Here is a tiny trained network, its code and every weight. The questions are about switching its units off for an input and a class, where a switched-off unit gives its printed mean instead of its output.

import numpy as np


def w(rows, s, z=0):
    codes = np.array(rows[::2]) - 128.0
    scale = np.full(codes.shape[1], s)
    scale[-1] = z or s
    return codes * scale


def f(y):
    return np.maximum(y, 0)


def log_softmax(a):
    a = a - a.max(-1, keepdims=True)
    return a - np.log(np.exp(a).sum(-1, keepdims=True))


def net(x, mask):
    res = np.array(x, float).reshape(1, 5) / 4 @ E
    y = f(res @ A[0][:, :-1].T + A[0][:, -1])
    res = res + np.where(mask, y, B[0][:, -1]) @ B[0][:, :-1]
    return log_softmax(res[-1] @ U[:, :-1].T + U[:, -1])


A, B = {}, {}
E = w([
[91,20,108,12,155],'x0',
[2,205,126,46,24],'x1',
[193,109,249,76,69],'x2',
[125,129,131,129,132],'x3',
[131,127,121,127,120],'x4',
],0.0092)
A[0] = w([
[115,135,128,123,103,162],'neuron 0',
[75,131,5,177,184,3],'neuron 1',
[70,149,147,112,74,100],'neuron 2',
[175,218,156,218,95,82],'neuron 3',
[100,29,129,92,132,90],'neuron 4',
[248,63,116,183,196,136],'neuron 5',
[152,169,108,156,115,103],'neuron 6',
[83,201,124,76,92,164],'neuron 7',
[152,130,108,61,159,98],'neuron 8',
[107,155,124,112,130,103],'neuron 9',
[149,163,143,161,102,86],'neuron 10',
[195,114,236,83,82,57],'neuron 11',
[140,104,165,135,109,55],'neuron 12',
[114,143,140,111,116,141],'neuron 13',
[114,106,130,97,150,74],'neuron 14',
[168,127,152,107,119,59],'neuron 15',
[133,95,101,93,142,92],'neuron 16',
[143,171,123,178,112,118],'neuron 17',
[118,45,104,75,142,119],'neuron 18',
[139,147,128,155,118,127],'neuron 19',
[143,114,144,136,143,115],'neuron 20',
[118,121,151,143,162,68],'neuron 21',
[168,87,118,144,134,176],'neuron 22',
[170,131,168,104,102,77],'neuron 23',
],0.019,0.0048)
B[0] = w([
[126,143,142,145,108,149],'neuron 0',
[63,98,103,193,255,203],'neuron 1',
[158,112,97,166,55,179],'neuron 2',
[189,149,146,46,151,213],'neuron 3',
[169,151,142,56,133,187],'neuron 4',
[115,134,132,169,4,250],'neuron 5',
[148,120,137,93,135,158],'neuron 6',
[109,133,154,160,34,196],'neuron 7',
[178,166,134,121,146,156],'neuron 8',
[124,124,112,138,104,146],'neuron 9',
[139,121,128,87,141,160],'neuron 10',
[69,106,91,180,240,207],'neuron 11',
[113,104,105,137,154,147],'neuron 12',
[106,137,144,139,105,149],'neuron 13',
[136,134,121,94,126,150],'neuron 14',
[136,101,122,154,163,150],'neuron 15',
[138,147,149,94,133,157],'neuron 16',
[143,138,145,78,135,170],'neuron 17',
[184,128,153,57,131,191],'neuron 18',
[148,131,130,108,131,151],'neuron 19',
[119,136,127,146,118,148],'neuron 20',
[132,129,107,135,110,138],'neuron 21',
[119,132,125,139,89,172],'neuron 22',
[83,127,131,153,176,162],'neuron 23',
],0.032,0.025)
U = w([
[119,105,156,169,26,109],'0',
[193,133,180,2,167,1],'1',
[73,61,126,167,225,248],'2',
],0.0084,0.00076)

Each question gives the input, the list of numbers given to net, and the class t.
The units are the neurons (one row each of A and B). Each row of codes is followed by its name. A weight is (code - 128) times the scale printed after its matrix; where a second scale follows, it is the last column's (A, B and U).
mask holds one flag per neuron, in row order. A switched-off neuron (its flag False) gives its mean, the last column of its row in B, instead of its output. The means were averaged over made-up inputs and are rounded, as every weight is.
A unit's drop is (log p(t) with every unit on - log p(t) with that unit switched off) / (log p(t) with every unit on - log p(t) with every unit switched off).
The circuit of an input: a set's keep is (log p(t) with only the set's units on - log p(t) with every unit switched off) / (log p(t) with every unit on - log p(t) with every unit switched off). Starting from the 12 units with the biggest drops (on a tie, the unit counted first), units are removed one at a time, each time the one whose removal leaves the highest keep (on an exact tie, the one counted first), for as long as the keep stays at least 0.8.
units of the circuit, in order: the units of the circuit, biggest drop first
most important unit: the unit with the biggest drop
top k neurons: the k neurons with the biggest drops, biggest first
drop of u: that unit's drop, to one decimal
input [7,-7,4,1,-3], class 0: most important unit => neuron 5
input [5,-5,2,-5,6], class 0: top 3 neurons => neuron 5; neuron 3; neuron 22
input [-7,-2,7,3,-6], class 1: top 4 neurons => neuron 3; neuron 1; neuron 17; neuron 10
input [7,1,-8,0,-5], class 2: top 3 neurons => neuron 1; neuron 3; neuron 17
input [-2,0,-3,3,0], class 2: top 2 neurons => neuron 18; neuron 4
input [-5,-2,-6,0,-6], class 2: top 3 neurons => neuron 1; neuron 18; neuron 4
input [6,8,6,-3,-2], class 0: top 2 neurons => neuron 7; neuron 2
input [-5,-4,3,0,-3], class 1: top 2 neurons => neuron 3; neuron 7
input [-5,-3,-4,-2,5], class 1: top 2 neurons => neuron 3; neuron 11
input [-3,1,3,1,-4], class 1: top 2 neurons => neuron 1; neuron 5
input [3,-3,2,5,-4], class 0: top 3 neurons => neuron 3; neuron 5; neuron 1
input [6,-6,-7,6,7], class 2: top 4 neurons => neuron 1; neuron 3; neuron 7; neuron 2
input [-3,7,8,2,-1], class 2: top 2 neurons => neuron 11; neuron 5
input [1,-8,5,4,6], class 0: units of the circuit, in order => neuron 5
input [5,1,7,-1,4], class 2: drop of neuron 3 => 0.1
input [1,-6,3,4,-5], class 0: drop of neuron 5 => 2.1
input [-3,-2,-1,7,-4], class 1: drop of neuron 2 => 0.3
